Here is a tiny trained network, its code and every weight. The questions are about switching its units off for an input and a class, where a switched-off unit gives its printed mean instead of its output.

import numpy as np


def w(rows, s, z=0):
    codes = np.array(rows[::2]) - 128.0
    scale = np.full(codes.shape[1], s)
    scale[-1] = z or s
    return codes * scale


def f(y):
    return y / 2 * (1 + np.tanh(0.7978845608 * (y + 0.044715 * y**3)))


def log_softmax(a):
    a = a - a.max(-1, keepdims=True)
    return a - np.log(np.exp(a).sum(-1, keepdims=True))


def net(x, mask):
    res = np.array(x, float).reshape(1, 8) / 4 @ E
    y = f(res @ A[0][:, :-1].T + A[0][:, -1])
    res = res + np.where(mask, y, B[0][:, -1]) @ B[0][:, :-1]
    return log_softmax(res[-1] @ U[:, :-1].T + U[:, -1])


A, B = {}, {}
E = w([
[183,124,131,32,3,5],'x0',
[104,140,137,140,121,114],'x1',
[167,219,30,154,36,226],'x2',
[109,140,130,136,121,114],'x3',
[81,152,138,152,113,98],'x4',
[95,23,179,225,22,135],'x5',
[165,112,121,111,140,152],'x6',
[255,168,48,235,183,59],'x7',
],0.0061)
A[0] = w([
[141,126,94,121,241,151,163],'neuron 0',
[146,226,122,144,39,234,97],'neuron 1',
[156,91,210,144,241,56,96],'neuron 2',
[15,88,74,50,117,120,116],'neuron 3',
[172,86,165,161,146,198,214],'neuron 4',
[67,208,162,138,226,166,108],'neuron 5',
[144,119,184,130,166,220,47],'neuron 6',
[193,121,95,180,174,91,78],'neuron 7',
[130,114,224,124,142,108,204],'neuron 8',
[59,107,141,41,139,186,85],'neuron 9',
[181,121,62,113,117,161,70],'neuron 10',
[95,130,121,141,173,155,163],'neuron 11',
[146,159,117,36,97,55,108],'neuron 12',
[106,153,201,134,83,137,157],'neuron 13',
[121,109,96,84,89,26,161],'neuron 14',
[166,95,150,85,121,120,242],'neuron 15',
[172,128,143,98,81,81,28],'neuron 16',
[134,106,179,102,179,74,140],'neuron 17',
[50,76,174,197,87,172,226],'neuron 18',
[124,224,146,35,175,82,145],'neuron 19',
[149,118,73,189,148,62,119],'neuron 20',
[174,74,71,165,153,123,62],'neuron 21',
[170,83,216,116,178,99,102],'neuron 22',
[106,101,87,154,184,170,135],'neuron 23',
[118,82,149,72,110,188,78],'neuron 24',
[103,97,136,203,73,97,119],'neuron 25',
[117,191,114,71,177,107,52],'neuron 26',
[72,134,158,214,197,179,168],'neuron 27',
[181,125,124,73,108,102,176],'neuron 28',
[203,1,217,208,57,135,126],'neuron 29',
[191,95,99,196,169,56,72],'neuron 30',
[226,138,116,196,108,118,125],'neuron 31',
[113,91,89,72,88,98,31],'neuron 32',
[179,53,177,128,105,200,252],'neuron 33',
[90,52,164,119,203,90,164],'neuron 34',
[133,49,158,168,45,101,108],'neuron 35',
[94,69,125,76,79,194,95],'neuron 36',
],0.0095,0.0037)
B[0] = w([
[171,112,97,150,112,112,220],'neuron 0',
[98,220,219,102,86,207,222],'neuron 1',
[100,189,163,125,77,194,241],'neuron 2',
[114,139,132,128,202,103,200],'neuron 3',
[148,136,91,162,103,96,192],'neuron 4',
[155,57,52,142,148,151,228],'neuron 5',
[72,92,121,123,100,113,168],'neuron 6',
[64,103,167,71,157,137,187],'neuron 7',
[138,170,131,141,103,120,200],'neuron 8',
[108,115,153,87,187,67,207],'neuron 9',
[93,134,187,143,93,127,152],'neuron 10',
[130,92,80,149,108,103,176],'neuron 11',
[156,33,56,136,116,149,209],'neuron 12',
[137,133,136,112,148,92,173],'neuron 13',
[110,105,50,124,62,173,216],'neuron 14',
[131,156,74,88,96,130,189],'neuron 15',
[14,23,74,143,70,126,163],'neuron 16',
[131,195,139,120,122,197,195],'neuron 17',
[163,136,97,126,156,109,255],'neuron 18',
[225,95,153,218,175,145,223],'neuron 19',
[41,138,178,65,149,77,183],'neuron 20',
[114,99,133,106,139,96,155],'neuron 21',
[113,201,171,124,91,165,192],'neuron 22',
[97,120,99,101,83,172,184],'neuron 23',
[117,121,172,101,147,122,169],'neuron 24',
[223,104,135,158,196,124,184],'neuron 25',
[156,114,254,212,214,162,170],'neuron 26',
[100,91,40,105,68,123,243],'neuron 27',
[161,112,105,141,102,170,184],'neuron 28',
[185,126,137,186,157,137,253],'neuron 29',
[81,96,172,111,147,26,200],'neuron 30',
[90,126,172,42,141,120,193],'neuron 31',
[42,74,99,127,110,112,151],'neuron 32',
[159,149,104,124,177,107,209],'neuron 33',
[108,205,134,129,21,163,232],'neuron 34',
[163,140,148,190,133,160,214],'neuron 35',
[94,124,151,85,181,70,193],'neuron 36',
],0.0069,0.0075)
U = w([
[125,230,154,96,40,187,85],'0',
[128,45,17,115,65,127,66],'1',
[87,107,177,34,195,33,83],'2',
[251,111,131,176,173,139,87],'3',
[186,166,77,89,107,106,254],'4',
],0.011,0.0094)

Each question gives the input, the list of numbers given to net, and the class t.
The units are the neurons (one row each of A and B). Each row of codes is followed by its name. A weight is (code - 128) times the scale printed after its matrix; where a second scale follows, it is the last column's (A, B and U).
mask holds one flag per neuron, in row order. A switched-off neuron (its flag False) gives its mean, the last column of its row in B, instead of its output. The means were averaged over made-up inputs and are rounded, as every weight is.
A unit's drop is (log p(t) with every unit on - log p(t) with that unit switched off) / (log p(t) with every unit on - log p(t) with every unit switched off).
The circuit of an input: a set's keep is (log p(t) with only the set's units on - log p(t) with every unit switched off) / (log p(t) with every unit on - log p(t) with every unit switched off). Starting from the 12 units with the biggest drops (on a tie, the unit counted first), units are removed one at a time, each time the one whose removal leaves the highest keep (on an exact tie, the one counted first), for as long as the keep stays at least 0.8.
units of the circuit, in order: the units of the circuit, biggest drop first
unit that matters most: the unit with the biggest drop
top k neurons: the k neurons with the biggest drops, biggest first
drop of u: that unit's drop, to one decimal
input [5,-3,1,5,3,-4,-5,-6], class 2: top 3 neurons : (neuron 3; neuron 9; neuron 27)
input [-7,-2,6,2,7,-3,4,-1], class 1: unit that matters most : neuron 5
input [7,-3,6,8,0,7,-7,-6], class 4: top 2 neurons : (neuron 1; neuron 25)
input [-3,5,-4,-4,5,1,0,4], class 0: units of the circuit, in order : (neuron 2; neuron 34)
input [-5,-5,0,-2,-5,2,-1,-3], class 1: units of the circuit, in order : (neuron 27; neuron 6)
input [7,3,2,2,1,-2,2,-7], class 1: top 2 neurons : (neuron 12; neuron 14)
input [7,-4,-2,-3,-4,3,7,6], class 1: top 2 neurons : (neuron 14; neuron 16)
input [5,5,-6,-5,-3,-4,-8,6], class 0: top 2 neurons : (neuron 2; neuron 17)
input [-7,3,2,2,-3,8,-5,-2], class 3: top 2 neurons : (neuron 25; neuron 29)
input [-6,3,0,-1,8,-6,-8,3], class 1: units of the circuit, in order : (neuron 27; neuron 5)
input [7,8,-3,6,-1,-5,8,5], class 1: units of the circuit, in order : (neuron 12; neuron 16)
input [7,4,5,-4,6,2,2,-2], class 1: units of the circuit, in order : (neuron 12; neuron 16)
input [4,0,-2,-5,-3,1,-8,5], class 2: top 2 neurons : (neuron 30; neuron 20)
input [6,-8,-2,1,8,4,-3,-8], class 2: unit that matters most : neuron 36
input [-7,4,-6,1,4,2,1,-2], class 1: top 3 neurons : (neuron 27; neuron 5; neuron 1)
input [-1,-4,-7,3,6,8,6,1], class 3: top 4 neurons : (neuron 29; neuron 25; neuron 1; neuron 18)
input [-7,-5,-2,5,8,-1,-8,7], class 1: top 2 neurons : (neuron 27; neuron 5)
input [0,0,-8,-6,8,-6,-2,8], class 0: top 3 neurons : (neuron 2; neuron 34; neuron 17)
input [-1,-4,6,3,3,0,5,-7], class 2: top 3 neurons : (neuron 36; neuron 9; neuron 34)
input [-1,4,8,6,5,-5,-1,5], class 0: unit that matters most : neuron 1
input [-8,-1,0,2,-7,-4,0,-8], class 1: top 2 neurons : (neuron 5; neuron 27)
input [-4,5,5,8,-8,8,-4,-5], class 3: drop of neuron 29 : 0.1
input [0,7,-4,-2,-5,-3,-5,-2], class 0: drop of neuron 34 : 0.2
input [-8,-2,4,7,-1,4,6,6], class 1: drop of neuron 27 : 0.2
